Below is a small trained network, with its code and all its weights. Each question gives an input and a class and asks what happens when units are switched off, that is, made to give their printed mean instead of their output.

import numpy as np


def w(rows, s, z=0):
    codes = np.array(rows[::2]) - 128.0
    scale = np.full(codes.shape[1], s)
    scale[-1] = z or s
    return codes * scale


def norm(h):
    return h / np.sqrt((h * h).mean(-1, keepdims=True) + 1e-5)


def f(y):
    return np.maximum(y, 0)


def log_softmax(a):
    a = a - a.max(-1, keepdims=True)
    return a - np.log(np.exp(a).sum(-1, keepdims=True))


def net(x, mask):
    res = np.array(x, float).reshape(1, 4) / 4 @ E
    u = 0
    for l in range(3):
        y = f(norm(res) @ A[l][:, :-1].T + A[l][:, -1])
        res = res + np.where(mask[u : u + 13], y, B[l][:, -1]) @ B[l][:, :-1]
        u += 13
    return log_softmax(norm(res)[-1] @ U[:, :-1].T + U[:, -1])


A, B = {}, {}
E = w([
[128,96,89,131,169,180],'x0',
[151,81,251,93,165,158],'x1',
[133,129,127,119,125,132],'x2',
[187,196,136,193,126,199],'x3',
],0.016)
A[0] = w([
[106,97,98,109,116,77,91],'L0N0',
[112,102,130,127,88,134,2],'L0N1',
[158,159,161,124,91,76,172],'L0N2',
[96,168,62,80,95,70,69],'L0N3',
[136,190,186,130,73,50,184],'L0N4',
[103,119,168,86,106,130,7],'L0N5',
[39,111,100,111,138,120,91],'L0N6',
[113,169,120,161,84,108,59],'L0N7',
[166,144,219,114,162,183,33],'L0N8',
[111,121,219,42,178,143,94],'L0N9',
[187,145,183,187,111,197,47],'L0N10',
[98,110,23,111,136,72,52],'L0N11',
[165,250,95,180,130,181,110],'L0N12',
],0.015,0.0086)
B[0] = w([
[131,143,137,77,120,156,176],'L0N0',
[134,108,115,95,120,104,128],'L0N1',
[105,119,156,157,94,144,190],'L0N2',
[150,181,188,121,139,137,203],'L0N3',
[107,135,196,153,7,97,223],'L0N4',
[103,87,147,134,131,154,140],'L0N5',
[135,152,158,95,128,144,175],'L0N6',
[197,126,122,111,101,117,159],'L0N7',
[97,180,163,27,147,136,185],'L0N8',
[86,69,77,154,102,87,214],'L0N9',
[94,213,171,98,162,136,185],'L0N10',
[95,179,159,127,166,163,212],'L0N11',
[143,101,63,193,91,102,247],'L0N12',
],0.017,0.012)
A[1] = w([
[146,164,166,156,91,151,125],'L1N0',
[149,133,225,125,63,94,126],'L1N1',
[134,173,66,111,197,156,121],'L1N2',
[112,61,86,107,168,107,93],'L1N3',
[133,5,116,102,120,103,149],'L1N4',
[121,53,120,124,139,54,67],'L1N5',
[101,133,190,102,185,109,147],'L1N6',
[150,104,125,81,181,138,25],'L1N7',
[159,100,73,193,97,115,99],'L1N8',
[120,104,126,93,229,128,136],'L1N9',
[198,137,125,167,206,127,3],'L1N10',
[133,171,197,134,160,165,131],'L1N11',
[81,128,102,89,223,132,115],'L1N12',
],0.017)
B[1] = w([
[152,146,152,75,96,60,207],'L1N0',
[28,172,56,97,176,117,255],'L1N1',
[178,37,157,97,221,191,179],'L1N2',
[215,120,169,150,103,58,151],'L1N3',
[210,102,151,205,115,40,193],'L1N4',
[111,221,154,34,193,247,152],'L1N5',
[168,137,58,172,71,157,216],'L1N6',
[121,154,96,183,88,71,128],'L1N7',
[114,153,51,203,98,134,183],'L1N8',
[222,136,81,164,138,130,175],'L1N9',
[186,209,81,124,109,109,128],'L1N10',
[123,167,124,49,143,151,214],'L1N11',
[219,82,182,131,131,154,183],'L1N12',
],0.014,0.012)
A[2] = w([
[165,163,122,115,129,121,140],'L2N0',
[53,109,137,162,83,46,136],'L2N1',
[89,145,191,63,125,71,100],'L2N2',
[169,126,67,135,191,230,83],'L2N3',
[131,110,97,198,89,76,31],'L2N4',
[93,177,167,95,125,142,83],'L2N5',
[149,92,156,81,219,205,23],'L2N6',
[119,99,48,179,190,168,11],'L2N7',
[198,92,163,107,251,146,175],'L2N8',
[187,80,31,205,210,184,40],'L2N9',
[73,61,132,165,111,60,19],'L2N10',
[129,30,156,148,89,68,117],'L2N11',
[95,73,143,117,115,104,37],'L2N12',
],0.019,0.011)
B[2] = w([
[117,79,148,131,167,124,185],'L2N0',
[222,93,111,115,177,223,247],'L2N1',
[60,132,145,142,191,103,219],'L2N2',
[134,83,93,111,198,235,217],'L2N3',
[191,179,136,99,52,190,184],'L2N4',
[96,102,154,122,126,56,195],'L2N5',
[254,167,186,61,118,222,187],'L2N6',
[27,55,145,117,190,93,157],'L2N7',
[227,166,182,121,27,109,239],'L2N8',
[10,59,137,97,237,99,207],'L2N9',
[114,111,34,172,243,247,161],'L2N10',
[77,54,50,177,163,91,190],'L2N11',
[115,161,84,143,162,184,141],'L2N12',
],0.017,0.013)
U = w([
[14,236,214,46,155,69,202],'0',
[37,35,41,196,226,192,171],'1',
[246,146,213,33,160,233,99],'2',
[238,30,160,209,92,11,37],'3',
[217,234,47,222,3,140,1],'4',
],0.023,0.0079)

Each question gives the input, the list of numbers given to net, and the class t.
The units are the neurons (one row each of A and B). Each row of codes is followed by its name. A weight is (code - 128) times the scale printed after its matrix; where a second scale follows, it is the last column's (A, B and U).
mask holds one flag per neuron, layer by layer. A switched-off neuron (its flag False) gives its mean, the last column of its row in B, instead of its output. The means were averaged over made-up inputs and are rounded, as every weight is.
A unit's drop is (log p(t) with every unit on - log p(t) with that unit switched off) / (log p(t) with every unit on - log p(t) with every unit switched off).
The circuit of an input: a set's keep is (log p(t) with only the set's units on - log p(t) with every unit switched off) / (log p(t) with every unit on - log p(t) with every unit switched off). Starting from the 12 units with the biggest drops (on a tie, the unit counted first), units are removed one at a time, each time the one whose removal leaves the highest keep (on an exact tie, the one counted first), for as long as the keep stays at least 0.8.
circuit, biggest first: the units of the circuit, biggest drop first
most important unit: the unit with the biggest drop
top k neurons: the k neurons with the biggest drops, biggest first
k most important neurons of layer l: the k neurons of layer l with the biggest drops, biggest first
drop of u: that unit's drop, to one decimal
input [-3,-2,-3,6], class 4: circuit, biggest first : L0N12
input [6,6,-6,-1], class 3: circuit, biggest first : L0N9, L1N4
input [4,5,-8,-3], class 3: top 2 neurons : L0N4, L1N4
input [0,0,8,8], class 4: top 4 neurons : L0N12, L0N11, L2N9, L0N3
input [4,4,8,-2], class 3: top 2 neurons : L0N4, L1N4
input [3,-8,4,-1], class 2: top 2 neurons : L0N4, L0N11
input [1,1,-6,-4], class 3: top 2 neurons : L0N4, L0N9
input [2,2,7,-3], class 3: 2 most important neurons of layer 0 : L0N4, L0N12
input [3,6,1,0], class 3: top 2 neurons : L0N4, L0N9
input [6,5,-5,-3], class 3: top 2 neurons : L0N4, L1N4
input [5,1,5,-1], class 3: 2 most important neurons of layer 0 : L0N4, L0N12
input [-5,-1,-7,7], class 4: drop of L0N12 : 2.4
input [-7,-3,5,4], class 4: drop of L1N11 : 0.0
input [6,-4,5,-5], class 2: drop of L0N4 : 0.1
input [4,-7,8,-5], class 2: drop of L0N4 : 2.1
input [-6,1,8,1], class 0: most important unit : L0N12
